Below are the code and all the weights of a small trained network. Each question names an input and a class and asks about switching units off, where a switched-off unit gives its printed mean instead of its output.

import numpy as np


def w(rows, s, z=0):
    codes = np.array(rows[::2]) - 128.0
    scale = np.full(codes.shape[1], s)
    scale[-1] = z or s
    return codes * scale


def f(y):
    return np.maximum(y, 0)


def log_softmax(a):
    a = a - a.max(-1, keepdims=True)
    return a - np.log(np.exp(a).sum(-1, keepdims=True))


def net(x, mask):
    res = np.array(x, float).reshape(1, 6) / 4 @ E
    y = f(res @ A[0][:, :-1].T + A[0][:, -1])
    res = res + np.where(mask, y, B[0][:, -1]) @ B[0][:, :-1]
    return log_softmax(res[-1] @ U[:, :-1].T + U[:, -1])


A, B = {}, {}
E = w([
[125,124,128,125,127],'x0',
[129,138,130,132,132],'x1',
[128,131,128,129,129],'x2',
[194,162,221,95,47],'x3',
[116,42,207,162,209],'x4',
[188,130,101,9,216],'x5',
],0.013)
A[0] = w([
[136,160,145,127,14,154],'N1',
[116,89,110,124,232,91],'N2',
[111,93,126,122,216,102],'N3',
[100,91,223,140,168,27],'N4',
[132,100,134,102,181,85],'N5',
[187,143,117,63,161,37],'N6',
[154,131,120,104,201,121],'N7',
[105,122,133,191,89,196],'N8',
[167,132,118,74,158,77],'N9',
[146,61,224,168,181,63],'N10',
[91,98,132,222,90,80],'N11',
[175,147,220,97,92,118],'N12',
[133,174,45,102,98,66],'N13',
[80,115,7,185,166,97],'N14',
[92,131,142,182,121,86],'N15',
[92,125,64,155,150,176],'N16',
[161,138,121,65,166,123],'N17',
[105,146,140,66,149,139],'N18',
[95,158,109,98,109,154],'N19',
[128,138,114,144,61,144],'N20',
[147,170,40,115,95,108],'N21',
[129,90,199,155,171,168],'N22',
[158,129,123,65,149,93],'N23',
[127,178,135,130,89,116],'N24',
[144,104,121,135,87,123],'N25',
[177,126,217,84,94,4],'N26',
],0.016,0.013)
B[0] = w([
[242,153,122,112,66,242],'N1',
[235,130,147,136,147,231],'N2',
[216,131,143,119,144,215],'N3',
[67,173,103,130,45,188],'N4',
[187,120,153,119,133,177],'N5',
[68,167,106,132,52,200],'N6',
[208,107,140,113,136,207],'N7',
[78,157,111,112,67,218],'N8',
[63,137,116,137,93,192],'N9',
[10,131,91,127,105,224],'N10',
[81,91,133,128,227,208],'N11',
[51,147,104,127,97,230],'N12',
[77,84,149,133,198,210],'N13',
[34,161,115,121,54,252],'N14',
[105,100,149,125,166,171],'N15',
[54,94,124,141,188,223],'N16',
[73,107,131,141,170,220],'N17',
[125,126,125,142,164,188],'N18',
[105,122,116,135,104,183],'N19',
[184,152,127,132,97,189],'N20',
[50,120,142,131,180,223],'N21',
[150,105,150,134,194,228],'N22',
[51,129,127,129,114,197],'N23',
[174,121,126,130,82,176],'N24',
[151,162,136,142,128,150],'N25',
[82,65,153,143,255,191],'N26',
],0.026,0.017)
U = w([
[107,175,90,129,88,248],'0',
[126,112,132,139,197,10],'1',
[248,158,145,117,130,124],'2',
],0.017,0.0015)

Each question gives the input, the list of numbers given to net, and the class t.
The units are the neurons (one row each of A and B). Each row of codes is followed by its name. A weight is (code - 128) times the scale printed after its matrix; where a second scale follows, it is the last column's (A, B and U).
mask holds one flag per neuron, in row order. A switched-off neuron (its flag False) gives its mean, the last column of its row in B, instead of its output. The means were averaged over made-up inputs and are rounded, as every weight is.
A unit's drop is (log p(t) with every unit on - log p(t) with that unit switched off) / (log p(t) with every unit on - log p(t) with every unit switched off).
unit that matters most: the unit with the biggest drop
k most important neurons: the k neurons with the biggest drops, biggest first
drop when u is switched off: that unit's drop, to one decimal
input [3,3,1,-7,-8,2], class 1: unit that matters most	N13
input [-8,-4,-5,8,8,-4], class 0: 2 most important neurons	(N4, N10)
input [-8,-2,2,5,0,-4], class 2: 3 most important neurons	(N1, N14, N10)
input [1,-7,6,0,1,-3], class 1: 4 most important neurons	(N14, N6, N4, N12)
input [-1,-8,-7,0,-7,5], class 1: 4 most important neurons	(N13, N14, N21, N8)
input [8,-3,1,-6,-3,1], class 1: 3 most important neurons	(N16, N6, N4)
input [-5,8,-2,1,4,-4], class 0: 3 most important neurons	(N8, N26, N4)
input [5,-8,-5,-7,1,8], class 2: 2 most important neurons	(N2, N3)
input [7,-3,5,-8,-8,3], class 1: 2 most important neurons	(N13, N16)
input [-6,6,1,-1,-4,1], class 1: 2 most important neurons	(N6, N4)
input [6,-8,6,-6,8,5], class 2: 2 most important neurons	(N2, N3)
input [-8,3,-7,6,1,3], class 1: 2 most important neurons	(N26, N14)
input [-7,3,-8,8,8,-1], class 0: 3 most important neurons	(N4, N10, N12)
input [-8,1,5,-4,5,4], class 2: unit that matters most	N2
input [0,4,0,7,5,-2], class 0: 2 most important neurons	(N4, N12)
input [7,-2,2,1,-7,-8], class 2: drop when N20 is switched off	0.2
input [-1,-7,1,1,-2,-8], class 2: drop when N14 is switched off	0.2
input [6,-6,-2,-4,-6,6], class 1: drop when N13 is switched off	1.6
